Below is a small trained network, with its code and all its weights. Each question gives an input and a target symbol and asks what happens when units are switched off, that is, made to give their printed mean instead of their output.

import numpy as np


def w(rows, s, z=0):
    codes = np.array(rows[::2]) - 128.0
    scale = np.full(codes.shape[1], s)
    scale[-1] = z or s
    return codes * scale


def norm(h):
    return h / np.sqrt((h * h).mean(-1, keepdims=True) + 1e-5)


def f(y):
    return y / 2 * (1 + np.tanh(0.7978845608 * (y + 0.044715 * y**3)))


def softmax(a):
    e = np.exp(a - a.max(-1, keepdims=True))
    return e / e.sum(-1, keepdims=True)


def log_softmax(a):
    a = a - a.max(-1, keepdims=True)
    return a - np.log(np.exp(a).sum(-1, keepdims=True))


def net(x, mask):
    ids = ['ΛΦΩβζη'.index(c) for c in x.split()]
    T = len(ids)
    res = E[ids] + P[:T]
    u = 0
    for l in range(2):
        r = norm(res)
        for j in range(3):
            rows = slice(3 * j, 3 * j + 3)
            q, k, v = (r @ M[l][rows].T for M in (Q, K, V))
            z = softmax(np.where(np.tri(T) > 0, q @ k.T / 3**0.5, -1e9)) @ v
            o = O[l][rows]
            res = res + np.where(mask[u + j], z, o[:, -1]) @ o[:, :-1]
        u += 3
        y = f(norm(res) @ A[l][:, :-1].T + A[l][:, -1])
        res = res + np.where(mask[u : u + 8], y, B[l][:, -1]) @ B[l][:, :-1]
        u += 8
    return log_softmax(norm(res)[-1] @ U[:, :-1].T + U[:, -1])


Q, K, V, O, A, B = {}, {}, {}, {}, {}, {}
E = w([
[143,161,102,154,124,174,121,17,131,254],'Λ',
[81,160,90,130,235,80,138,161,80,178],'Φ',
[178,102,84,76,81,143,172,78,214,73],'Ω',
[163,200,81,140,137,233,178,172,144,125],'β',
[106,165,151,60,97,106,101,227,142,74],'ζ',
[107,83,119,186,147,80,47,40,154,70],'η',
],0.0036)
P = w([
[98,54,25,31,110,207,36,109,45,119],'0',
[30,128,4,103,83,140,84,152,220,144],'1',
[168,130,120,91,166,132,70,170,102,137],'2',
[65,198,134,115,125,104,137,116,164,116],'3',
[195,121,212,151,157,95,145,174,78,138],'4',
[101,190,185,172,120,80,186,101,118,94],'5',
],0.0029)
Q[0] = w([
[158,19,115,87,76,78,69,26,204,88],'L0H0',
[216,144,81,79,52,253,207,127,228,117],'L0H0',
[139,128,84,183,168,181,129,30,81,225],'L0H0',
[157,97,136,101,104,140,105,158,126,86],'L0H1',
[173,77,140,114,83,94,179,96,151,101],'L0H1',
[161,88,146,105,133,127,100,132,80,139],'L0H1',
[140,148,107,167,192,129,137,160,135,86],'L0H2',
[130,138,114,85,141,136,118,144,135,161],'L0H2',
[90,93,137,156,78,164,86,125,140,132],'L0H2',
],0.0056)
K[0] = w([
[148,58,139,122,92,74,95,18,191,50],'L0H0',
[191,139,107,85,63,213,207,117,172,110],'L0H0',
[134,145,112,201,157,175,126,19,111,254],'L0H0',
[97,113,93,123,180,149,147,107,81,175],'L0H1',
[183,80,170,118,156,144,133,152,67,162],'L0H1',
[100,144,72,121,138,170,139,131,61,90],'L0H1',
[141,173,177,106,91,114,131,100,146,179],'L0H2',
[111,154,108,164,115,130,117,99,158,86],'L0H2',
[131,44,92,75,138,131,133,121,118,142],'L0H2',
],0.0051)
V[0] = w([
[186,114,124,89,123,153,135,112,129,116],'L0H0',
[120,108,100,98,144,147,79,130,59,96],'L0H0',
[48,114,4,76,85,172,70,115,162,139],'L0H0',
[142,105,104,135,167,137,126,102,105,103],'L0H1',
[133,117,96,60,148,114,172,101,177,127],'L0H1',
[145,114,133,96,132,107,103,134,106,111],'L0H1',
[182,141,191,167,158,73,182,145,160,136],'L0H2',
[131,85,159,196,108,115,78,96,154,119],'L0H2',
[136,183,159,115,86,127,97,131,90,197],'L0H2',
],0.0035)
O[0] = w([
[72,171,127,169,173,87,77,119,113,162,131],'L0H0',
[142,184,154,131,133,142,148,69,197,148,166],'L0H0',
[160,139,253,187,162,92,208,99,82,124,236],'L0H0',
[124,105,126,131,64,124,130,156,89,149,151],'L0H1',
[183,82,111,171,113,107,61,181,157,164,164],'L0H1',
[139,159,118,138,113,173,130,100,114,159,142],'L0H1',
[144,186,178,170,162,95,168,102,144,127,1],'L0H2',
[126,250,103,79,116,105,171,146,62,113,104],'L0H2',
[145,111,134,94,201,149,145,81,158,19,105],'L0H2',
],0.0032,0.0043)
A[0] = w([
[154,148,204,133,175,132,148,150,66,163,45],'L0N0',
[54,162,39,105,128,150,89,135,154,113,4],'L0N1',
[135,118,226,124,133,88,162,117,87,116,74],'L0N2',
[134,108,97,145,127,103,178,154,119,134,130],'L0N3',
[166,116,222,146,187,85,142,122,64,159,13],'L0N4',
[58,126,66,56,102,165,133,94,149,92,78],'L0N5',
[110,93,72,84,99,167,51,127,109,142,91],'L0N6',
[183,145,253,177,155,149,114,146,72,119,121],'L0N7',
],0.0055,0.0024)
B[0] = w([
[202,147,173,130,62,72,164,141,133,64,116],'L0N0',
[95,118,160,238,146,119,191,135,164,118,111],'L0N1',
[137,149,139,160,161,214,227,160,112,103,119],'L0N2',
[185,143,220,164,153,103,116,122,109,98,132],'L0N3',
[157,117,212,183,75,182,118,253,188,37,125],'L0N4',
[150,87,112,167,78,94,73,144,155,154,149],'L0N5',
[99,151,99,12,165,184,202,10,65,108,250],'L0N6',
[226,22,93,152,153,59,166,185,168,147,163],'L0N7',
],0.0035,0.0019)
Q[1] = w([
[81,174,232,211,133,149,186,125,168,92],'L1H0',
[18,138,71,218,103,112,2,58,197,81],'L1H0',
[244,29,182,113,115,137,126,136,40,35],'L1H0',
[70,122,64,79,78,233,84,43,153,186],'L1H1',
[194,104,95,99,80,174,64,129,166,142],'L1H1',
[169,123,120,54,161,123,182,166,73,165],'L1H1',
[130,119,147,132,118,92,52,99,46,127],'L1H2',
[105,152,95,152,24,100,100,70,217,95],'L1H2',
[180,113,251,115,131,69,179,93,222,130],'L1H2',
],0.0048)
K[1] = w([
[123,212,104,138,102,129,79,199,128,188],'L1H0',
[147,253,100,149,53,69,190,107,54,87],'L1H0',
[192,43,148,40,127,160,119,138,104,187],'L1H0',
[159,63,135,136,26,184,120,90,136,136],'L1H1',
[153,118,115,81,122,199,118,129,133,159],'L1H1',
[151,159,136,146,118,136,153,193,149,149],'L1H1',
[161,126,158,95,147,111,155,156,90,125],'L1H2',
[176,151,79,147,51,92,133,127,142,113],'L1H2',
[153,54,136,150,91,54,88,79,145,183],'L1H2',
],0.0068)
V[1] = w([
[113,133,82,120,71,188,89,224,144,15],'L1H0',
[73,132,116,136,234,24,180,180,64,149],'L1H0',
[94,81,219,11,65,72,98,115,109,115],'L1H0',
[135,137,186,154,93,152,129,48,168,105],'L1H1',
[109,119,108,203,185,159,120,134,64,98],'L1H1',
[90,100,121,96,152,76,58,90,110,117],'L1H1',
[195,122,158,125,162,65,131,130,110,72],'L1H2',
[95,64,159,160,182,181,5,153,96,111],'L1H2',
[92,97,86,163,137,124,128,93,189,43],'L1H2',
],0.0028)
O[1] = w([
[109,131,254,156,106,225,109,121,202,181,14],'L1H0',
[108,43,103,137,193,118,218,65,131,206,45],'L1H0',
[150,224,115,115,163,63,77,81,208,184,229],'L1H0',
[101,189,110,123,98,143,173,233,189,93,146],'L1H1',
[168,136,134,63,107,102,76,120,183,193,130],'L1H1',
[179,70,147,103,135,189,192,184,162,159,250],'L1H1',
[99,115,102,105,92,137,100,139,155,217,39],'L1H2',
[88,216,138,103,107,134,204,70,76,123,189],'L1H2',
[168,141,171,140,105,59,118,163,47,200,140],'L1H2',
],0.003,0.0016)
A[1] = w([
[2,123,108,75,84,135,91,177,146,171,3],'L1N0',
[141,120,143,144,126,137,171,106,138,79,141],'L1N1',
[81,152,62,29,131,223,89,76,86,169,96],'L1N2',
[176,119,102,89,157,141,29,110,62,138,109],'L1N3',
[166,163,154,52,95,146,108,176,133,124,114],'L1N4',
[114,120,119,136,204,101,155,144,148,97,139],'L1N5',
[178,160,135,147,165,136,142,142,102,138,90],'L1N6',
[21,114,104,140,112,116,73,75,137,104,4],'L1N7',
],0.0062,0.0048)
B[1] = w([
[131,190,165,119,154,161,106,51,225,143,124],'L1N0',
[94,141,112,93,149,159,114,138,98,156,138],'L1N1',
[161,215,8,22,95,171,25,139,105,1,255],'L1N2',
[82,101,112,147,171,141,195,84,110,185,204],'L1N3',
[118,92,92,152,136,122,134,84,102,145,157],'L1N4',
[145,123,86,103,109,157,101,84,121,157,145],'L1N5',
[75,100,128,119,89,83,109,85,171,116,127],'L1N6',
[118,181,164,109,65,79,216,156,96,137,138],'L1N7',
],0.0056,0.0064)
U = w([
[146,196,49,67,150,156,87,110,83,44,253],'Λ',
[131,25,88,134,186,116,179,44,96,230,97],'Φ',
[196,55,112,176,64,46,19,194,178,116,112],'Ω',
[101,95,175,176,123,244,153,235,83,98,166],'β',
[116,204,199,126,161,155,100,70,254,164,88],'ζ',
[77,204,157,124,36,41,224,135,70,130,34],'η',
],0.0051,0.0015)

Each question gives the input, a string of symbols that net reads in full, and the target symbol t.
The units are the heads (3 rows each of Q, K, V and O) and the neurons (one row each of A and B). Each row of codes is followed by its name. A weight is (code - 128) times the scale printed after its matrix; where a second scale follows, it is the last column's (O, A, B and U).
mask holds one flag per unit, layer by layer, with each layer's heads first. A switched-off unit (its flag False) gives its mean, the last column of its rows in O or B, instead of its output. The means were averaged over made-up inputs and are rounded, as every weight is.
A unit's drop is (log p(t) with every unit on - log p(t) with that unit switched off) / (log p(t) with every unit on - log p(t) with every unit switched off).
k most important neurons: the k neurons with the biggest drops, biggest first
top k neurons in layer l: the k neurons of layer l with the biggest drops, biggest first
heads that matter: for each layer, one digit per head in row order, 1 if its drop is at least 0.15 and else 0, layers parted by /
input β ζ η β, target ζ: 2 most important neurons -> [L1N2 L0N7]
input β β ζ Φ Ω η, target η: heads that matter -> 100 / 000
input Λ Φ Φ ζ β ζ, target β: top 3 neurons in layer 1 -> [L1N2 L1N3 L1N6]
input β β Ω ζ β Ω, target ζ: 2 most important neurons -> [L1N2 L0N2]
input η Ω η Ω, target η: 2 most important neurons -> [L1N2 L0N2]
input Φ η Ω β ζ Ω, target β: heads that matter -> 101 / 100
input Ω Λ Φ Λ Ω Λ, target Ω: top 3 neurons in layer 0 -> [L0N6 L0N7 L0N4]
input Λ Λ η Ω, target Ω: 4 most important neurons -> [L1N2 L0N5 L0N6 L1N3]
input Λ η Λ Φ Λ, target Ω: heads that matter -> 001 / 000
input Λ Λ β Λ, target β: most important neuron -> [L0N4]
input ζ Λ ζ Λ, target ζ: top 2 neurons in layer 0 -> [L0N4 L0N0]
input Λ β η Λ, target β: 2 most important neurons -> [L0N6 L1N2]
input η η η β, target β: top 2 neurons in layer 0 -> [L0N6 L0N1]
input ζ Φ β Ω Φ, target Φ: heads that matter -> 101 / 000
input η ζ Ω ζ, target Ω: 3 most important neurons -> [L1N3 L0N6 L0N7]
input η η ζ η β η, target β: top 2 neurons in layer 0 -> [L0N2 L0N4]
input ζ ζ β Λ ζ Λ, target ζ: 4 most important neurons -> [L1N2 L0N6 L1N3 L1N4]
input Φ η Λ ζ Φ β, target β: heads that matter -> 100 / 100
input Φ η Λ Φ, target η: 2 most important neurons -> [L0N0 L1N2]
input η ζ ζ Λ Φ η, target ζ: top 3 neurons in layer 1 -> [L1N2 L1N3 L1N4]
input η β Ω ζ, target ζ: top 2 neurons in layer 1 -> [L1N0 L1N2]
input η η η Φ, target Φ: 2 most important neurons -> [L1N2 L0N6]
input Φ Ω ζ Φ, target Ω: 2 most important neurons -> [L0N4 L0N6]
input Ω β ζ Ω, target β: top 2 neurons in layer 0 -> [L0N6 L0N2]
input Λ Λ β β Φ β, target Φ: top 2 neurons in layer 0 -> [L0N7 L0N4]
input β β Ω η Φ β, target Ω: top 3 neurons in layer 1 -> [L1N3 L1N2 L1N6]
input Ω η Λ Ω, target η: heads that matter -> 100 / 001
input η ζ Ω β β, target Φ: heads that matter -> 101 / 000
input Φ ζ ζ, target Φ: heads that matter -> 000 / 000
